(in the rows, 128 means zero)
Each row has a class, written after it.
161  151  165  211  131  124  113  103  117  100  182  117  121  69  151  119  151  134  181  181  116  62  153  161  141  66  156  125  127  148  87  84  144  138  163  133  103  148  151  122  114  188  171  111  147  73  134  98  148  144  115  156  113  192  132 | <81>
127  81  150  75  113  114  184  177  48  176  101  75  44  48  162  89  97  163  129  105  202  144  100  123  147  76  163  93  124  143  116  102  119  118  131  139  126  153  104  131  147  165  146  195  60  122  164  200  138  155  155  115  142  85  89 | <143>
96  134  101  76  156  138  105  124  116  131  96  137  127  209  102  80  117  159  143  126  102  117  116  121  151  132  64  128  146  130  73  196  118  140  72  120  125  117  54  120  87  117  118  147  106  111  105  150  142  140  141  195  138  146  98 | <128>
94  148  122  108  125  110  125  121  161  106  144  175  114  77  138  134  103  86  152  149  128  101  167  142  107  138  149  121  157  115  163  159  139  126  90  136  93  97  102  111  149  60  92  121  124  101  41  76  129  163  128  105  165  104  126 | <89>
106  123  144  182  102  181  167  111  119  155  171  142  144  45  103  81  99  139  128  113  163  138  99  144  115  114  134  136  119  132  139  117  154  150  79  109  119  136  106  145  132  75  115  129  107  46  132  172  121  146  57  117  139  101  131 | <128>
135  163  124  90  117  133  125  132  153  187  106  134  121  144  78  148  182  122  108  133  112  100  127  100  94  56  130  127  114  147  109  132  117  105  128  173  72  94  110  133  84  115  85  144  185  95  156  157  142  87  132  156  101  142  133 | <89>
128  160  127  125  163  93  193  121  122  101  103  143  126  65  104  142  145  98  115  118  125  166  155  151  153  131  123  135  124  147  136  139  66  171  100  125  106  85  102  76  205  131  115  150  97  96  71  144  180  163  105  137  130  81  129 | <128>
63  188  165  140  110  179  84  141  142  128  131  134  97  116  126  131  140  139  99  128  117  153  95  132  81  118  136  99  135  106  150  156  193  133  140  71  150  112  125  194  103  52  156  106  115  124  137  115  103  103  124  139  98  93  189 | <143>
111  168  96  107  147  83  81  150  121  114  87  123  153  205  94  164  94  115  117  123  116  109  129  86  118  127  125  108  134  165  119  167  124  120  147  125  159  109  112  152  126  158  97  117  99  163  90  87  121  125  170  143  77  145  127 | <128>
89  141  137  153  100  116  99  119  145  120  151  155  119  141  116  110  83  163  106  143  121  103  123  83  168  93  134  107  134  120  161  111  102  136  107  102  42  107  121  125  111  122  118  189  113  97  116  193  148  87  96  147  152  90  117 | <95>
84  121  170  174  128  145  129  114  130  118  121  130  114  103  168  65  74  170  141  103  132  95  117  116  123  88  222  103  144  106  173  117  152  122  191  100  149  113  120  175  86  106  162  135  127  97  163  129  131  134  113  147  113  132  177 | <18>
89  176  87  99  111  91  101  144  140  185  151  157  155  155  110  112  98  98  131  167  162  129  115  104  117  133  61  131  150  133  154  127  78  109  49  66  97  158  104  77  169  92  104  172  111  122  94  145  119  151  147  143  157  93  76 | <66>
92  157  146  122  141  121  109  93  146  145  149  175  133  126  122  69  114  106  145  151  169  135  129  158  126  137  75  162  172  135  132  103  75  136  55  139  98  174  107  100  111  109  106  138  128  154  118  151  145  143  169  138  189  124  109 | <18>
104  143  118  118  115  91  115  129  125  97  92  170  42  77  130  83  126  141  144  123  136  116  110  89  115  178  107  166  164  102  164  80  109  104  165  135  163  90  97  168  152  184  96  146  137  101  131  88  159  99  157  156  145  130  136 | <128>
132  162  159  158  108  118  140  102  132  134  99  150  117  161  124  86  92  157  120  115  116  120  155  109  131  185  160  131  129  144  129  115  138  142  137  91  166  133  112  162  136  179  99  124  67  117  94  94  97  119  141  95  137  100  115 | <95>
139  144  136  132  144  141  134  109  132  97  152  107  122  163  79  93  105  141  134  81  127  174  103  106  126  141  152  99  139  101  112  142  177  158  72  104  133  155  133  123  100  56  152  111  133  105  149  96  103  90  86  163  126  99  133 | <18>
108  147  140  168  101  125  142  112  135  177  147  177  130  88  125  67  138  161  124  142  112  120  153  148  104  113  145  116  170  164  139  63  104  151  90  177  62  96  125  132  163  109  92  148  188  123  156  127  162  98  156  98  145  112  138 | <89>
140  155  36  103  135  198  140  96  141  110  166  171  84  210  102  112  168  138  101  118  158  117  132  101  170  139  154  127  131  123  124  127  53  192  148  96  122  143  120  130  136  191  107  94  101  88  106  36  198  144  127  151  117  113  121 | <89>
96  133  124  58  161  119  146  134  125  84  144  172  140  172  131  112  117  146  125  143  118  128  128  179  148  142  109  99  186  119  135  115  89  130  43  139  55  104  107  94  134  119  137  130  101  158  123  103  158  136  151  158  163  113  130 | <66>
128  119  77  114  140  114  149  144  115  120  130  122  140  117  131  120  143  75  148  124  129  119  115  152  130  150  116  134  145  105  93  115  118  132  148  113  138  153  133  148  142  159  148  108  133  146  128  85  136  126  124  146  124  140  129 | <147>
207  90  118  111  173  66  111  122  126  116  122  133  116  120  131  74  147  146  105  128  122  130  124  133  110  56  97  180  138  151  97  151  73  174  122  171  99  183  128  120  112  115  131  143  103  162  205  152  161  84  157  159  158  158  141 | <128>
115  120  177  143  121  120  136  134  115  99  74  112  150  118  176  80  113  159  146  100  103  152  118  81  139  177  129  131  143  95  102  170  182  111  143  132  116  85  113  143  145  165  93  169  161  98  87  165  134  109  114  115  98  134  105 | <190>
144  118  123  130  121  134  157  114  99  197  127  111  126  146  78  162  164  95  175  110  108  137  163  139  126  134  120  117  104  160  72  135  106  174  111  95  155  125  116  110  125  175  116  136  62  143  100  70  103  89  93  151  135  146  91 | <147>
122  151  148  125  115  80  110  132  143  140  138  124  143  135  119  96  155  128  124  125  164  133  100  121  108  166  127  153  117  74  151  106  168  126  93  67  147  177  98  137  117  86  147  156  143  132  164  154  87  124  113  141  137  97  131 | <95>
149  128  111  148  114  144  123  142  104  118  124  131  140  134  141  130  145  123  139  119  120  109  112  174  138  125  132  149  120  129  149  131  164  135  157  126  150  170  154  195  100  134  86  68  118  123  110  107  147  139  110  115  103  131  126 | <139>
133  154  59  119  158  118  134  156  116  108  118  107  95  178  118  110  173  94  125  123  110  110  133  131  118  121  123  94  158  111  103  143  86  96  98  186  101  111  106  105  121  133  106  147  106  104  118  128  151  117  107  171  137  141  145 | <190>
104  117  128  99  164  90  84  121  137  36  88  106  132  91  135  123  112  127  154  109  140  119  104  137  122  161  135  146  142  91  152  112  129  148  124  167  91  132  131  140  155  143  155  85  89  156  124  77  133  175  183  122  143  103  166 | <190>
139  145  116  98  124  118  150  137  103  133  118  119  167  165  118  101  101  152  115  128  146  101  139  80  164  117  69  137  127  154  123  119  119  149  134  159  94  133  100  91  112  137  142  169  109  125  103  172  155  116  165  117  120  137  77 | <139>
149  127  171  183  105  78  153  157  162  173  98  104  215  98  140  119  111  124  112  100  77  94  136  141  128  138  183  109  110  135  149  173  148  124  182  48  169  122  133  166  163  114  168  122  91  112  105  114  87  82  135  85  93  118  173 | <128>
137  154  139  146  119  158  98  128  136  110  198  152  145  166  125  134  163  102  187  150  151  94  114  141  135  128  140  135  133  79  97  137  132  120  49  112  102  197  162  100  69  127  135  145  78  82  134  142  133  133  105  138  168  139  107 | <66>
70  145  159  81  124  116  151  138  106  89  159  148  140  60  74  123  73  139  152  137  138  144  124  148  135  127  90  163  119  125  156  111  117  197  102  89  158  108  75  85  124  72  129  121  155  82  71  85  121  158  134  141  138  99  136 | <81>
123  111  154  148  119  208  120  145  136  123  166  136  127  113  98  82  104  81  112  145  147  126  160  155  130  108  190  65  170  140  161  121  88  132  144  110  68  123  132  39  138  109  151  127  118  83  103  126  115  180  104  68  176  115  117 | <128>
105  154  94  107  121  166  122  136  124  154  139  183  175  101  75  139  157  144  96  143  86  110  132  117  145  122  114  114  111  154  105  115  105  163  108  136  56  66  86  167  153  143  61  127  94  102  90  147  148  117  115  124  143  109  108 | <147>
131  102  80  115  124  125  137  129  117  144  124  136  162  100  141  163  108  111  151  99  151  119  129  156  123  143  103  158  142  155  149  145  115  127  107  106  130  145  142  115  143  137  150  82  170  165  143  76  140  119  107  145  95  120  127 | <66>
143  137  122  170  131  131  156  125  112  163  124  86  148  122  105  155  117  94  155  139  101  126  132  142  123  117  119  125  114  128  144  122  137  99  164  120  177  117  154  144  111  150  129  109  124  122  123  97  106  118  143  132  82  137  172 | <139>
110  102  166  130  93  86  177  188  96  203  86  135  160  67  77  82  82  180  41  90  122  132  101  143  136  119  108  133  115  146  121  130  148  141  133  78  128  117  100  169  171  95  110  118  109  109  116  125  115  139  121  132  112  98  103 | <139>
123  133  146  96  141  146  164  88  97  122  87  71  126  157  85  94  154  147  144  80  77  157  151  79  111  186  57  116  102  138  42  151  127  136  114  190  172  106  143  132  70  100  104  115  92  174  180  106  126  73  114  132  93  156  120 | <139>
105  103  188  126  161  163  82  101  163  144  125  126  96  203  165  66  95  184  116  123  133  135  132  123  139  166  158  123  114  135  97  126  100  123  104  91  154  164  153  151  60  132  129  108  117  122  157  166  90  133  145  173  114  134  149 | <66>
150  119  166  118  155  132  139  109  97  86  130  77  94  150  98  155  99  101  144  92  160  154  109  159  129  91  114  145  121  185  162  118  133  148  113  149  110  141  153  97  82  111  155  114  99  130  172  119  88  118  126  149  119  134  142 | <81>
141  72  152  106  131  97  145  209  109  120  133  96  78  106  109  137  118  127  129  171  102  102  110  156  104  141  88  140  111  119  198  72  180  127  166  108  169  135  166  130  166  148  204  120  132  143  127  149  91  96  154  122  94  99  176 | <190>
132  177  141  156  117  133  116  125  122  141  202  132  82  191  107  131  162  117  110  137  121  122  119  109  64  86  118  139  142  125  62  59  109  145  65  122  94  190  195  128  80  130  124  147  16  201  128  68  103  71  152  134  146  87  90 | <143>
160  126  110  146  115  149  91  133  151  160  107  164  91  236  122  108  161  136  78  102  155  140  128  140  126  143  163  89  170  145  110  154  106  119  88  124  89  148  142  148  110  182  70  127  63  144  155  130  132  96  137  139  150  120  132 | <18>
141  180  123  188  117  103  60  134  151  119  189  142  152  157  159  103  75  110  145  140  125  124  130  92  107  146  185  97  173  100  161  92  170  127  88  112  96  145  120  171  142  133  117  142  134  118  109  147  103  91  137  148  117  102  126 | <147>
140  158  81  145  121  120  140  132  142  135  165  160  131  181  114  122  136  110  101  129  139  126  111  116  149  151  127  111  159  131  119  110  116  126  143  49  140  152  136  124  167  147  135  109  133  141  107  84  111  104  127  135  131  124  115 | <81>
161  106  122  85  162  95  117  147  96  107  122  75  225  68  138  98  78  124  185  147  140  147  140  132  172  124  110  142  120  117  120  132  146  73  154  99  174  147  114  105  132  161  164  97  112  93  138  148  108  158  101  121  105  172  141 | <66>
125  163  66  120  118  117  163  129  87  101  120  127  162  156  115  112  125  145  140  115  160  136  132  100  170  146  91  124  145  107  47  131  166  163  131  83  152  157  86  151  144  145  133  115  54  129  70  82  142  140  116  140  121  102  83 | <143>
82  116  104  148  121  178  133  101  120  87  181  149  101  66  152  183  127  89  198  142  151  101  124  159  141  111  172  129  138  105  162  97  128  198  113  117  117  146  153  192  166  129  156  92  107  146  134  148  141  122  104  149  163  68  125 | <143>
97  175  119  113  119  119  125  125  137  164  143  86  163  160  129  145  131  120  155  127  137  134  148  108  135  124  116  107  126  119  103  132  106  103  75  156  98  118  126  75  111  108  139  170  137  105  121  145  100  122  143  120  133  121  118 | <95>
139  145  155  121  134  125  98  139  137  110  169  147  85  115  113  141  142  146  91  106  123  97  108  108  177  124  144  138  96  130  180  103  102  109  138  91  152  128  148  123  85  78  139  125  110  91  131  103  170  150  104  145  105  134  91 | <139>
93  156  86  105  115  113  106  116  181  110  116  160  120  156  124  136  141  109  151  110  156  83  119  112  98  144  98  183  128  88  111  119  101  172  87  163  91  168  133  115  95  119  132  118  170  114  107  118  170  140  152  179  141  113  115 | <18>
116  126  183  189  118  148  118  127  116  134  124  119  146  70  107  120  134  116  117  128  97  122  121  118  118  121  81  128  106  182  65  156  112  133  139  153  74  89  149  89  115  84  120  165  110  94  130  146  88  115  129  99  154  161  128 | <147>
167  116  154  116  136  130  174  160  114  163  114  140  158  141  89  164  143  110  91  147  81  162  131  161  112  118  123  108  116  153  119  122  111  112  163  104  133  124  151  97  143  140  99  120  166  151  90  103  118  117  119  91  99  119  125 | <147>
121  129  124  145  162  153  142  123  146  182  119  147  102  146  96  138  157  122  85  93  131  134  133  142  144  109  152  93  124  193  85  148  128  191  115  92  103  117  146  117  145  104  162  129  35  138  93  75  121  123  135  119  135  128  121 | <18>
131  150  121  98  114  115  109  142  102  151  174  121  172  139  190  155  171  203  136  130  160  139  99  138  121  96  109  116  118  123  132  92  149  146  123  153  66  140  124  151  114  87  121  163  138  143  186  196  131  52  111  107  109  126  140 | <89>
125  130  161  112  143  137  158  137  123  146  148  116  117  154  90  144  106  93  111  160  112  146  132  155  124  91  137  81  113  165  130  112  107  104  109  117  74  110  167  100  138  120  122  134  86  103  128  155  77  144  119  134  144  117  129 | <147>
142  96  160  165  105  123  139  106  149  156  108  106  135  20  108  198  139  121  143  108  143  99  119  133  83  115  169  124  72  132  176  143  145  106  106  151  73  116  158  105  116  102  116  135  151  115  134  148  115  129  93  86  107  82  171 | <190>
121  152  122  122  90  112  58  90  163  98  96  119  179  145  130  73  90  156  108  99  165  121  114  95  160  144  53  185  157  128  95  152  118  111  107  115  138  174  96  137  95  135  142  89  129  146  138  146  149  123  122  144  138  155  84 | <143>
114  150  150  89  136  112  138  115  108  93  131  115  96  102  155  142  93  146  192  144  119  131  158  117  147  115  133  123  129  163  131  85  135  163  130  155  179  119  142  166  147  137  138  113  121  129  146  140  134  117  167  138  117  106  105 | <18>
132  148  147  133  119  85  137  139  86  141  107  108  138  86  160  123  85  122  139  106  144  150  99  109  112  125  153  75  141  149  165  148  126  79  137  124  87  131  116  143  162  114  97  154  153  142  151  170  110  94  119  124  111  93  130 | <147>
113  131  84  117  110  159  150  132  119  160  153  132  105  120  118  117  111  108  150  147  117  133  126  111  110  138  99  112  126  136  90  104  120  136  135  105  133  113  124  114  120  123  96  133  152  100  85  100  111  118  114  129  122  124  103 | <143>
188  97  142  109  157  159  157  145  129  148  139  116  106  194  124  159  141  141  95  94  121  164  132  157  138  114  139  146  113  128  160  150  107  146  121  139  106  126  169  78  121  121  151  119  55  139  158  189  101  129  136  124  137  100  151 | <143>
134  132  169  155  116  135  177  117  118  150  144  151  160  120  128  143  89  133  155  138  104  92  128  109  68  115  97  170  118  129  182  103  85  127  119  178  87  136  149  114  127  103  97  153  112  112  124  116  108  89  149  115  150  104  118 | <66>
112  162  105  112  137  138  136  128  107  134  128  106  131  101  113  108  162  91  165  136  108  134  142  125  94  130  99  91  133  115  115  143  147  118  103  156  76  126  102  136  141  126  128  124  143  125  111  119  148  106  94  165  118  131  130 | <128>
150  130  125  171  142  103  91  99  130  123  129  133  101  72  162  140  145  109  174  135  111  78  154  154  117  163  103  179  119  160  137  150  53  160  164  146  127  144  168  104  156  173  146  115  141  128  149  95  132  84  138  120  154  166  135 | <190>
93  170  62  116  165  109  107  114  118  94  135  155  164  102  149  115  112  117  122  162  136  101  154  173  114  127  123  178  139  124  130  126  83  153  149  87  188  141  116  123  111  112  134  96  149  151  117  81  146  182  134  126  116  123  151 | <139>
136  89  107  242  107  141  142  111  127  129  98  114  124  90  139  84  115  149  96  100  107  140  118  187  120  119  159  115  148  155  108  191  154  99  113  157  132  128  178  159  158  119  98  58  172  132  150  114  139  169  89  123  120  145  192 | <143>
106  91  154  139  130  113  138  121  128  114  145  101  175  99  194  131  126  109  191  106  148  110  140  158  136  146  145  169  113  108  113  126  141  196  128  106  123  142  131  133  139  161  157  125  74  135  78  108  103  141  122  124  140  148  117 | <190>
72  110  173  90  162  169  140  133  109  112  110  95  110  139  162  58  117  154  113  113  128  124  160  159  141  123  166  100  147  113  96  118  127  137  121  190  86  119  151  156  89  171  196  144  107  156  204  183  156  139  155  144  134  146  151 | <18>
126  135  168  96  172  153  213  135  113  124  157  119  104  142  119  92  112  142  113  118  100  132  118  121  117  127  126  103  131  141  161  112  112  147  105  140  100  75  90  77  161  101  124  146  38  99  65  135  127  134  110  123  98  96  127 | <89>
129  122  152  128  127  122  130  103  151  144  116  158  96  147  109  168  148  105  154  137  120  120  147  166  124  130  149  120  131  133  111  135  117  117  143  103  147  128  170  139  107  174  121  94  120  149  141  87  143  108  118  134  114  153  161 | <89>
122  138  108  171  144  112  140  100  119  88  104  95  107  178  78  164  173  85  138  100  142  128  113  114  143  156  92  107  132  126  75  147  123  123  129  106  124  109  150  111  132  154  160  127  49  152  168  104  108  104  90  179  125  148  156 | <190>
130  141  97  148  135  123  169  129  142  143  146  110  211  149  123  131  133  74  152  155  100  104  167  134  127  134  125  89  137  151  99  142  115  119  79  138  131  113  130  122  174  110  112  100  107  116  84  106  95  136  149  131  116  122  128 | <139>
128  166  73  131  115  101  168  133  118  141  127  134  116  87  123  145  176  58  160  152  150  113  148  150  94  138  94  145  148  115  115  112  86  116  129  133  161  151  125  129  193  209  131  106  118  151  132  140  152  103  99  148  140  135  141 | <190>
130  106  88  72  147  94  203  136  93  114  137  121  114  65  115  113  157  123  127  159  125  93  135  127  163  143  58  157  100  114  74  81  70  141  98  142  118  141  97  133  143  171  143  178  116  144  125  126  169  121  149  172  159  99  86 | <18>
155  128  113  138  146  150  157  132  98  157  132  111  177  200  66  125  129  175  76  123  165  162  155  133  196  84  100  97  143  209  79  124  124  154  110  163  160  127  94  89  136  125  139  111  81  150  108  171  121  125  131  111  130  167  121 | <143>
92  179  168  163  114  78  110  115  155  67  135  99  166  78  102  126  112  108  137  124  155  146  99  132  147  141  127  99  130  76  112  130  171  130  100  114  70  138  123  114  138  81  149  130  112  100  82  147  129  137  92  122  142  119  164 | <89>
102  179  115  78  101  112  168  134  140  157  70  144  101  151  120  160  160  86  76  137  135  145  91  64  51  117  66  146  84  156  105  125  60  82  133  108  107  127  132  151  176  129  47  151  98  146  141  205  101  113  120  150  123  63  100 | <89>
107  165  165  114  163  150  146  110  96  100  140  147  120  225  114  106  111  181  63  89  149  173  146  97  158  167  94  89  156  134  131  128  104  153  107  151  91  143  102  73  133  71  186  155  41  210  132  105  121  133  156  105  181  109  103 | <95>
132  162  171  123  155  125  150  127  124  131  133  79  217  167  147  134  120  131  159  127  137  145  111  71  160  98  116  80  109  94  77  123  169  92  119  147  104  173  120  147  130  75  187  163  63  107  136  226  115  113  127  118  113  124  103 | <89>
107  134  66  118  116  154  138  106  136  143  127  139  151  186  81  110  91  97  123  145  116  120  149  137  132  163  89  144  135  137  116  127  140  117  83  110  173  143  93  168  99  147  67  99  125  150  50  106  121  152  109  130  131  118  91 | <128>
141  119  114  159  158  132  108  134  120  144  97  111  175  140  79  118  66  103  131  88  117  156  136  132  136  133  144  92  167  137  51  148  134  142  171  114  142  141  142  83  124  92  197  98  163  125  163  102  97  128  108  114  119  158  124 | <147>
74  119  178  68  152  132  109  152  114  130  114  155  104  111  96  154  90  156  199  152  136  109  144  121  119  125  137  116  101  152  125  131  113  163  116  78  168  102  118  67  108  92  153  130  110  59  115  135  93  150  131  158  114  108  140 | <66>
144  173  111  120  116  113  107  139  153  121  151  157  154  173  116  125  143  114  80  110  153  146  121  120  156  111  130  98  143  145  115  146  97  123  111  58  106  145  116  85  133  139  133  124  76  126  108  121  158  138  95  134  125  149  115 | <81>
132  121  82  116  114  149  113  141  119  167  134  135  125  164  79  141  111  144  149  90  123  121  135  121  134  121  109  103  147  121  112  115  125  173  85  159  90  155  115  122  82  96  140  113  109  157  139  102  166  110  140  153  127  104  123 | <66>
107  163  173  186  170  88  102  95  144  125  171  153  178  31  177  111  118  145  147  154  140  151  146  118  150  161  140  126  121  94  137  78  147  152  141  80  88  146  143  96  161  23  191  188  183  107  113  123  126  134  105  94  161  138  108 | <66>
123  137  88  89  122  128  153  132  105  154  106  94  94  68  110  142  160  116  155  117  136  127  114  143  116  148  111  122  103  125  80  126  160  133  147  117  158  142  146  150  136  145  140  103  95  146  145  94  120  145  133  107  122  115  127 | <18>
94  159  186  122  111  102  145  148  132  103  105  115  150  73  126  58  120  131  135  136  111  136  118  124  106  161  129  112  133  131  161  131  161  113  94  118  106  99  95  81  167  91  123  151  153  96  61  119  104  157  143  102  150  123  137 | <66>
95  130  167  152  123  195  134  104  169  121  147  152  133  165  169  40  108  159  100  160  87  150  138  135  137  169  142  103  148  108  150  118  129  136  104  98  143  138  117  114  125  72  105  144  164  129  55  173  138  167  105  83  160  119  104 | <66>
133  134  180  109  125  170  143  140  128  127  123  107  181  105  129  116  97  134  106  85  146  149  145  157  148  107  169  120  143  122  129  140  183  109  118  168  139  128  110  157  76  79  138  88  66  123  138  124  125  200  146  79  126  146  138 | <66>
93  180  108  94  127  109  161  59  125  70  144  104  139  73  113  135  125  90  171  163  192  147  149  91  185  158  105  113  125  122  83  110  131  141  152  72  139  126  107  111  155  177  163  145  141  125  100  85  109  123  133  123  168  151  111 | <81>
132  99  156  82  123  156  178  115  120  99  99  139  142  186  107  139  105  100  152  128  130  115  140  110  156  151  116  122  117  149  99  147  120  146  186  105  151  110  126  144  103  167  101  118  116  109  135  135  116  131  134  130  112  149  95 | <128>
183  153  127  121  134  117  90  117  161  126  138  102  142  176  131  175  153  151  120  98  116  115  167  101  138  57  177  162  116  136  128  137  147  165  129  198  154  129  119  183  81  118  120  85  84  134  156  109  121  123  177  148  109  142  147 | <95>
112  133  156  133  130  138  150  106  119  125  129  146  148  98  75  126  97  134  117  105  128  135  116  114  169  150  115  105  119  143  118  131  109  114  99  124  81  142  137  121  131  150  114  127  106  128  93  148  148  94  83  106  147  122  100 | <81>
164  134  73  111  115  122  94  133  126  165  142  87  117  35  160  127  146  139  87  147  129  72  150  135  106  75  115  212  111  129  146  128  56  125  196  192  124  111  100  168  122  187  72  102  159  100  168  113  137  139  135  133  111  157  131 | <95>
141  101  113  179  103  139  96  153  131  207  120  145  146  124  118  76  128  166  99  134  88  106  127  165  116  101  144  153  124  153  136  144  115  124  159  83  109  136  152  119  119  141  93  116  226  83  116  98  141  143  107  119  95  140  122 | <128>
127  151  75  171  133  112  180  152  123  124  150  174  101  89  109  146  128  140  120  154  83  112  117  152  144  90  119  96  150  142  145  41  135  153  110  142  103  109  146  183  220  127  141  114  72  96  97  144  184  98  99  132  126  77  139 | <190>
119  105  120  131  137  154  155  134  101  124  75  129  116  20  135  142  129  130  132  123  117  162  88  155  131  109  131  139  121  86  112  165  148  124  164  91  169  84  67  116  136  110  94  155  137  74  62  129  170  201  53  107  119  125  106 | <143>
124  141  114  171  95  121  83  157  121  154  201  119  152  85  84  110  154  73  73  138  183  110  155  194  125  20  136  120  207  154  83  132  117  131  72  148  43  149  123  122  105  125  133  103  78  180  150  84  115  115  128  137  185  161  146 | <190>
149  81  121  114  163  128  127  143  118  149  148  131  115  28  113  191  164  105  150  102  142  122  106  151  105  123  179  113  103  93  116  76  114  123  120  136  105  125  139  102  117  126  143  130  56  162  141  114  136  152  94  101  134  112  136 | <143>
142  140  107  98  140  112  152  123  101  106  141  137  182  166  104  110  100  118  140  121  140  157  128  88  134  149  89  123  126  145  92  129  113  98  94  108  125  152  133  88  133  131  126  139  101  133  147  130  96  112  120  120  147  132  103 | <81>
131  158  86  132  132  138  147  129  121  118  162  138  85  137  161  127  138  171  149  132  114  130  140  94  158  125  142  72  154  125  116  118  133  156  114  118  161  130  109  111  158  110  174  138  135  161  114  162  172  102  120  154  124  109  134 | <66>
98  119  130  143  171  111  106  113  113  146  117  139  126  105  78  182  116  123  136  124  136  103  146  90  129  89  136  113  127  138  157  99  66  114  146  152  112  116  140  79  136  119  189  163  57  178  156  99  132  115  130  112  156  124  136 | <95>
